Below are the code and all the weights of a small trained network. Each question names an input and a class and asks about switching units off, where a switched-off unit gives its printed mean instead of its output.

import numpy as np


def w(rows, s, z=0):
    codes = np.array(rows[::2]) - 128.0
    scale = np.full(codes.shape[1], s)
    scale[-1] = z or s
    return codes * scale


def norm(h):
    return h / np.sqrt((h * h).mean(-1, keepdims=True) + 1e-5)


def f(y):
    return y / 2 * (1 + np.tanh(0.7978845608 * (y + 0.044715 * y**3)))


def log_softmax(a):
    a = a - a.max(-1, keepdims=True)
    return a - np.log(np.exp(a).sum(-1, keepdims=True))


def net(x, mask):
    res = np.array(x, float).reshape(1, 2) / 4 @ E
    u = 0
    for l in range(2):
        y = f(norm(res) @ A[l][:, :-1].T + A[l][:, -1])
        res = res + np.where(mask[u : u + 6], y, B[l][:, -1]) @ B[l][:, :-1]
        u += 6
    return log_softmax(norm(res)[-1] @ U[:, :-1].T + U[:, -1])


A, B = {}, {}
E = w([
[135,157,144,30,80,211,58,76,70,112,101],'x0',
[163,183,158,193,6,40,107,2,146,84,156],'x1',
],0.0081)
A[0] = w([
[16,98,110,151,109,130,192,217,166,132,104,255],'L0N1',
[153,172,78,187,156,117,133,146,69,135,114,144],'L0N2',
[223,174,136,59,92,129,105,84,133,95,110,14],'L0N3',
[137,149,119,54,146,217,141,76,114,118,110,137],'L0N4',
[112,120,165,147,115,68,181,50,93,139,152,121],'L0N5',
[87,51,148,76,164,165,66,130,107,92,3,82],'L0N6',
],0.0066,0.0014)
B[0] = w([
[137,154,154,141,159,92,128,43,89,113,97,253],'L0N1',
[106,83,118,122,163,153,190,122,162,149,102,143],'L0N2',
[92,105,193,142,145,182,176,37,110,168,122,205],'L0N3',
[94,144,54,59,101,165,77,185,132,144,217,227],'L0N4',
[149,134,179,204,83,170,67,206,112,115,217,203],'L0N5',
[155,114,66,159,104,85,255,172,220,76,128,237],'L0N6',
],0.0092,0.0059)
A[1] = w([
[220,140,148,191,181,47,151,171,156,121,209,129],'L1N1',
[106,110,126,121,137,150,100,65,73,195,158,111],'L1N2',
[122,125,119,147,111,126,139,177,113,164,193,151],'L1N3',
[172,76,144,171,79,75,85,163,124,58,114,194],'L1N4',
[88,151,85,150,145,68,208,137,94,119,138,1],'L1N5',
[180,84,157,119,202,87,178,101,99,169,2,129],'L1N6',
],0.0093,0.0023)
B[1] = w([
[197,125,128,159,89,104,107,175,56,97,16,255],'L1N1',
[92,138,194,183,147,85,82,142,148,171,187,155],'L1N2',
[199,75,2,103,136,120,128,142,93,137,63,169],'L1N3',
[158,46,14,48,246,159,102,173,137,156,112,185],'L1N4',
[90,94,172,100,190,146,78,53,172,131,203,186],'L1N5',
[28,230,218,118,163,62,160,89,169,169,91,241],'L1N6',
],0.0091,0.0093)
U = w([
[35,180,218,138,235,88,148,82,165,169,47,129],'0',
[100,93,2,25,126,218,166,203,176,117,149,5],'1',
[213,45,75,183,117,150,31,191,43,126,8,210],'2',
[92,161,219,155,78,219,49,49,109,191,242,137],'3',
],0.0092,0.00024)

Each question gives the input, the list of numbers given to net, and the class t.
The units are the neurons (one row each of A and B). Each row of codes is followed by its name. A weight is (code - 128) times the scale printed after its matrix; where a second scale follows, it is the last column's (A, B and U).
mask holds one flag per neuron, layer by layer. A switched-off neuron (its flag False) gives its mean, the last column of its row in B, instead of its output. The means were averaged over made-up inputs and are rounded, as every weight is.
A unit's drop is (log p(t) with every unit on - log p(t) with that unit switched off) / (log p(t) with every unit on - log p(t) with every unit switched off).
The circuit of an input: a set's keep is (log p(t) with only the set's units on - log p(t) with every unit switched off) / (log p(t) with every unit on - log p(t) with every unit switched off). Starting from all 12 units, units are removed one at a time, each time the one whose removal leaves the highest keep (on an exact tie, the one counted first), for as long as the keep stays at least 0.8.
units of the circuit, in order: the units of the circuit, biggest drop first
unit that matters most: the unit with the biggest drop
top k neurons: the k neurons with the biggest drops, biggest first
drop of u: that unit's drop, to one decimal
input [6,-1], class 1: unit that matters most -> L0N6
input [8,0], class 1: top 4 neurons -> L0N6, L0N1, L0N4, L1N6
input [0,-8], class 0: units of the circuit, in order -> L0N1, L1N6
input [5,1], class 3: top 3 neurons -> L0N3, L1N2, L1N4
input [1,-4], class 1: top 3 neurons -> L1N6, L0N4, L0N5
input [1,-5], class 1: top 2 neurons -> L0N4, L1N6
input [0,6], class 2: top 2 neurons -> L0N5, L1N4
input [8,-1], class 1: drop of L0N6 -> 0.6
input [-2,8], class 2: drop of L0N2 -> 0.0
input [1,0], class 1: drop of L0N4 -> 0.1
